Here is a tiny trained network, its code and every weight. The questions are about switching its units off for an input and a class, where a switched-off unit gives its printed mean instead of its output.

import numpy as np


def w(rows, s, z=0):
    codes = np.array(rows[::2]) - 128.0
    scale = np.full(codes.shape[1], s)
    scale[-1] = z or s
    return codes * scale


def f(y):
    return np.maximum(y, 0)


def log_softmax(a):
    a = a - a.max(-1, keepdims=True)
    return a - np.log(np.exp(a).sum(-1, keepdims=True))


def net(x, mask):
    res = np.array(x, float).reshape(1, 7) / 4 @ E
    y = f(res @ A[0][:, :-1].T + A[0][:, -1])
    res = res + np.where(mask, y, B[0][:, -1]) @ B[0][:, :-1]
    return log_softmax(res[-1] @ U[:, :-1].T + U[:, -1])


A, B = {}, {}
E = w([
[102,129,157,173,47,188,211,160,37,218,115],'x0',
[130,136,191,106,187,64,14,234,91,172,146],'x1',
[153,130,127,120,115,140,136,146,127,117,148],'x2',
[117,112,118,127,140,151,103,124,134,149,136],'x3',
[166,28,91,76,148,108,132,51,6,113,133],'x4',
[112,93,94,136,129,161,98,152,130,132,134],'x5',
[125,122,103,146,130,160,103,140,112,115,171],'x6',
],0.014)
A[0] = w([
[96,199,124,214,9,247,198,96,158,176,104,208],'N0',
[179,151,55,104,120,160,95,94,210,10,86,250],'N1',
[102,88,103,70,161,97,128,99,126,89,154,88],'N2',
[155,133,158,96,218,110,61,172,136,66,108,99],'N3',
[114,188,130,173,118,70,76,206,215,129,167,245],'N4',
[133,128,26,104,143,124,144,11,249,59,170,254],'N5',
[193,48,165,65,213,33,28,125,96,80,151,125],'N6',
[126,197,92,196,147,131,157,105,198,137,110,164],'N7',
[99,100,172,146,140,120,140,173,82,196,159,66],'N8',
[164,69,77,49,101,61,87,73,2,109,129,141],'N9',
[148,166,164,160,143,120,117,223,13,220,107,1],'N10',
[181,60,100,93,129,176,219,69,49,133,127,118],'N11',
],0.0089,0.005)
B[0] = w([
[33,76,219,100,146,196,112,230,49,12,99,250],'N0',
[208,110,155,150,132,46,138,183,152,133,178,223],'N1',
[138,69,164,49,120,152,164,155,130,201,107,162],'N2',
[125,197,111,33,188,143,56,144,104,133,118,195],'N3',
[142,171,111,158,172,35,48,207,129,151,105,237],'N4',
[176,36,158,168,51,70,236,143,182,203,168,244],'N5',
[144,137,156,2,116,162,113,184,92,110,216,222],'N6',
[181,74,128,149,169,118,113,182,135,73,174,192],'N7',
[171,52,121,141,14,125,177,111,164,108,102,168],'N8',
[156,71,121,21,141,179,235,73,92,113,158,219],'N9',
[163,46,115,200,65,56,246,117,231,179,233,194],'N10',
[108,83,72,206,189,205,102,12,29,157,78,216],'N11',
],0.0094,0.023)
U = w([
[148,122,160,229,117,104,161,187,202,145,156,255],'0',
[95,128,173,46,162,204,140,165,85,49,142,131],'1',
[171,72,89,117,77,136,196,57,140,187,161,103],'2',
[85,111,82,178,165,209,140,25,63,122,63,31],'3',
[146,250,86,122,192,106,70,165,154,154,142,71],'4',
],0.011,0.003)

Each question gives the input, the list of numbers given to net, and the class t.
The units are the neurons (one row each of A and B). Each row of codes is followed by its name. A weight is (code - 128) times the scale printed after its matrix; where a second scale follows, it is the last column's (A, B and U).
mask holds one flag per neuron, in row order. A switched-off neuron (its flag False) gives its mean, the last column of its row in B, instead of its output. The means were averaged over made-up inputs and are rounded, as every weight is.
A unit's drop is (log p(t) with every unit on - log p(t) with that unit switched off) / (log p(t) with every unit on - log p(t) with every unit switched off).
The circuit of an input: a set's keep is (log p(t) with only the set's units on - log p(t) with every unit switched off) / (log p(t) with every unit on - log p(t) with every unit switched off). Starting from all 12 units, units are removed one at a time, each time the one whose removal leaves the highest keep (on an exact tie, the one counted first), for as long as the keep stays at least 0.8.
units of the circuit, in order: the units of the circuit, biggest drop first
unit that matters most: the unit with the biggest drop
top k neurons: the k neurons with the biggest drops, biggest first
drop when u is switched off: that unit's drop, to one decimal
input [6,-5,3,6,7,-3,-4], class 3: units of the circuit, in order -> [N11]
input [-7,-1,-2,-1,8,-8,8], class 2: top 2 neurons -> [N5; N0]
input [0,-2,-2,-4,-1,0,-7], class 0: top 2 neurons -> [N6; N9]
input [2,0,0,8,8,-1,-8], class 3: top 2 neurons -> [N11; N5]
input [2,-3,-7,5,0,5,-5], class 1: top 2 neurons -> [N0; N10]
input [5,-1,0,4,-3,-5,4], class 1: top 2 neurons -> [N0; N5]
input [-8,0,6,-8,4,-6,6], class 2: top 2 neurons -> [N5; N0]
input [-5,0,-4,3,1,8,1], class 2: top 2 neurons -> [N0; N5]
input [1,0,4,5,1,-1,-5], class 3: top 2 neurons -> [N5; N6]
input [5,2,-2,-6,1,4,3], class 2: top 2 neurons -> [N4; N10]
input [-4,1,5,-5,-3,0,8], class 4: top 2 neurons -> [N10; N3]
input [0,6,-6,5,-5,0,-6], class 4: units of the circuit, in order -> [N5; N4]
input [3,-1,-7,-7,-8,2,-3], class 1: top 2 neurons -> [N0; N5]
input [-8,2,6,-4,-7,0,-5], class 4: unit that matters most -> N3
input [5,-6,-3,6,-7,4,-4], class 1: drop when N0 is switched off -> 1.0
input [-3,-1,-5,-2,1,-1,-2], class 2: drop when N4 is switched off -> 0.6
input [7,-6,-5,5,2,-4,-5], class 3: drop when N11 is switched off -> 1.0
